Below is a small trained network, with its code and all its weights. Each question gives an input and a target symbol and asks what happens when units are switched off, that is, made to give their printed mean instead of their output.

import numpy as np


def w(rows, s, z=0):
    codes = np.array(rows[::2]) - 128.0
    scale = np.full(codes.shape[1], s)
    scale[-1] = z or s
    return codes * scale


def norm(h):
    return h / np.sqrt((h * h).mean(-1, keepdims=True) + 1e-5)


def f(y):
    return np.maximum(y, 0)


def softmax(a):
    e = np.exp(a - a.max(-1, keepdims=True))
    return e / e.sum(-1, keepdims=True)


def log_softmax(a):
    a = a - a.max(-1, keepdims=True)
    return a - np.log(np.exp(a).sum(-1, keepdims=True))


def net(x, mask):
    ids = ['αγδελξτψω'.index(c) for c in x.split()]
    T = len(ids)
    res = E[ids] + P[:T]
    u = 0
    for l in range(2):
        q, k, v = (norm(res) @ M[l].T for M in (Q, K, V))
        z = softmax(np.where(np.tri(T) > 0, q @ k.T / 3**0.5, -1e9)) @ v
        res = res + np.where(mask[u], z, O[l][:, -1]) @ O[l][:, :-1]
        u += 1
        y = f(norm(res) @ A[l][:, :-1].T + A[l][:, -1])
        res = res + np.where(mask[u : u + 4], y, B[l][:, -1]) @ B[l][:, :-1]
        u += 4
    return log_softmax(norm(res)[-1] @ U[:, :-1].T + U[:, -1])


Q, K, V, O, A, B = {}, {}, {}, {}, {}, {}
E = w([
[113,140,66,144,157,145,144,113],'α',
[155,119,149,154,130,107,139,82],'γ',
[114,78,122,129,149,137,71,94],'δ',
[118,131,89,148,88,126,5,67],'ε',
[115,42,139,157,108,168,108,88],'λ',
[116,129,90,116,102,180,92,134],'ξ',
[221,119,92,149,109,161,134,47],'τ',
[133,188,219,147,122,176,151,85],'ψ',
[183,73,131,172,115,190,144,158],'ω',
],0.024)
P = w([
[254,47,94,227,108,152,98,216],'0',
[231,66,104,139,132,142,94,177],'1',
[199,72,124,99,126,149,112,126],'2',
[182,76,126,106,115,146,136,104],'3',
[164,94,138,104,113,150,142,82],'4',
[156,102,133,117,100,148,154,82],'5',
[131,112,141,123,100,153,171,67],'6',
[132,123,138,139,96,150,167,65],'7',
[123,122,146,157,85,146,172,67],'8',
[115,135,145,177,77,142,174,65],'9',
[112,137,155,202,86,152,176,70],'10',
[103,139,161,222,83,157,184,69],'11',
],0.0059)
Q[0] = w([
[87,206,163,29,135,76,172,254],'0.h0',
[152,197,118,192,75,238,161,126],'0.h0',
[98,63,103,170,86,226,83,117],'0.h0',
],0.006)
K[0] = w([
[135,138,217,84,82,198,74,185],'0.h0',
[132,197,125,130,151,195,190,132],'0.h0',
[78,78,87,162,141,253,72,148],'0.h0',
],0.0065)
V[0] = w([
[98,165,254,24,100,143,98,73],'0.h0',
[50,147,107,139,228,157,188,28],'0.h0',
[83,193,83,155,214,169,170,103],'0.h0',
],0.0058)
O[0] = w([
[161,100,68,255,93,97,114,167,3],'0.h0',
[81,201,164,103,138,144,221,126,199],'0.h0',
[59,179,185,133,137,120,147,170,173],'0.h0',
],0.0087,0.0045)
A[0] = w([
[74,92,75,155,233,105,101,130,83],'0.n0',
[118,236,192,89,81,134,137,232,96],'0.n1',
[87,89,165,144,129,105,110,140,1],'0.n2',
[177,118,254,105,112,72,115,78,130],'0.n3',
],0.0065,0.003)
B[0] = w([
[106,231,84,98,253,209,153,123,144],'0.n0',
[48,134,72,149,72,93,133,104,206],'0.n1',
[179,106,168,192,160,115,18,63,128],'0.n2',
[91,66,159,6,169,100,68,148,254],'0.n3',
],0.0062,0.0047)
Q[1] = w([
[8,196,141,82,213,200,113,35],'1.h0',
[137,125,76,138,98,103,118,178],'1.h0',
[136,107,124,64,139,145,113,119],'1.h0',
],0.015)
K[1] = w([
[62,212,108,76,255,156,135,133],'1.h0',
[155,74,122,156,63,94,59,169],'1.h0',
[151,105,86,47,178,138,156,137],'1.h0',
],0.016)
V[1] = w([
[188,81,105,3,98,166,137,166],'1.h0',
[116,144,88,75,125,54,240,213],'1.h0',
[230,87,191,76,23,138,48,185],'1.h0',
],0.0051)
O[1] = w([
[121,168,77,220,91,65,225,205,177],'1.h0',
[166,2,83,235,126,145,76,65,30],'1.h0',
[10,224,183,130,74,153,211,66,2],'1.h0',
],0.0062,0.0036)
A[1] = w([
[168,88,177,135,149,114,153,110,134],'1.n0',
[246,40,110,206,141,135,49,126,4],'1.n1',
[93,164,138,113,153,91,160,109,54],'1.n2',
[177,98,89,146,165,152,167,193,49],'1.n3',
],0.013,0.0036)
B[1] = w([
[120,110,53,107,112,91,130,158,254],'1.n0',
[31,65,74,146,182,209,171,107,178],'1.n1',
[129,114,153,220,164,67,141,170,178],'1.n2',
[206,119,187,92,98,86,5,167,160],'1.n3',
],0.011,0.0053)
U = w([
[56,111,77,245,178,168,169,168,252],'α',
[113,121,116,127,104,6,135,170,213],'γ',
[133,95,141,48,183,135,68,145,130],'δ',
[98,160,108,156,76,67,30,104,103],'ε',
[61,33,129,131,83,148,144,110,91],'λ',
[47,185,79,96,82,153,163,220,75],'ξ',
[195,158,98,127,114,126,169,91,97],'τ',
[108,174,231,148,117,138,132,132,100],'ψ',
[189,102,152,153,81,132,107,231,170],'ω',
],0.011,0.0028)

Each question gives the input, a string of symbols that net reads in full, and the target symbol t.
The units are the heads (3 rows each of Q, K, V and O) and the neurons (one row each of A and B). Each row of codes is followed by its name. A weight is (code - 128) times the scale printed after its matrix; where a second scale follows, it is the last column's (O, A, B and U).
mask holds one flag per unit, layer by layer, with each layer's heads first. A switched-off unit (its flag False) gives its mean, the last column of its rows in O or B, instead of its output. The means were averaged over made-up inputs and are rounded, as every weight is.
A unit's drop is (log p(t) with every unit on - log p(t) with that unit switched off) / (log p(t) with every unit on - log p(t) with every unit switched off).
The circuit of an input: a set's keep is (log p(t) with only the set's units on - log p(t) with every unit switched off) / (log p(t) with every unit on - log p(t) with every unit switched off). Starting from all 10 units, units are removed one at a time, each time the one whose removal leaves the highest keep (on an exact tie, the one counted first), for as long as the keep stays at least 0.8.
units of the circuit, in order: the units of the circuit, biggest drop first
unit that matters most: the unit with the biggest drop
k most important neurons: the k neurons with the biggest drops, biggest first
top k neurons in layer l: the k neurons of layer l with the biggest drops, biggest first
drop of u: that unit's drop, to one decimal
input ψ ε ψ γ α δ ψ δ ξ γ, target λ: 3 most important neurons : (1.n1; 0.n3; 1.n2)
input α ψ ξ ψ ω ψ ψ ω ξ ε ξ γ, target δ: 3 most important neurons : (0.n3; 0.n1; 1.n2)
input ψ δ ε α ξ γ λ, target δ: units of the circuit, in order : (0.h0; 1.h0; 0.n3)
input α ξ λ ξ γ τ δ δ δ γ, target λ: units of the circuit, in order : (1.h0; 1.n1; 0.n3)
input ε α ε γ τ ψ λ ψ γ γ λ τ, target λ: units of the circuit, in order : (1.h0; 1.n1; 0.h0)
input γ λ δ ξ α τ ξ, target λ: most important neuron : (0.n3)
input ψ ω ψ δ δ λ α τ, target δ: units of the circuit, in order : (1.h0; 0.h0)
input ψ ω γ λ ε ψ α ε ω γ γ, target α: 2 most important neurons : (1.n1; 1.n3)
input ψ ξ ω ξ α ξ ξ, target α: 2 most important neurons : (1.n1; 0.n3)
input ψ α ψ γ δ δ ω, target δ: units of the circuit, in order : (0.h0; 1.n3; 1.h0)
input λ δ δ ξ ω ξ ξ ε α ε, target λ: units of the circuit, in order : (1.h0; 1.n1)
input λ ω ω ψ ξ α ξ, target λ: top 2 neurons in layer 1 : (1.n1; 1.n2)
input λ α ξ ψ ξ ψ ψ ψ ψ λ, target δ: 3 most important neurons : (0.n3; 0.n1; 1.n1)
input γ ψ ε ξ α δ ω, target δ: 2 most important neurons : (1.n3; 1.n1)
input ε δ τ α ψ, target δ: unit that matters most : 1.h0
input τ γ γ ε ε γ ω α δ δ δ δ, target α: drop of 1.n1 : 1.1
input ψ ψ δ ψ δ ψ δ λ δ α τ, target δ: drop of 1.h0 : 1.2
input α γ λ δ λ ω ψ ψ ψ, target α: drop of 0.n3 : 0.2
input δ ψ ψ α ψ, target α: drop of 1.n2 : 0.0
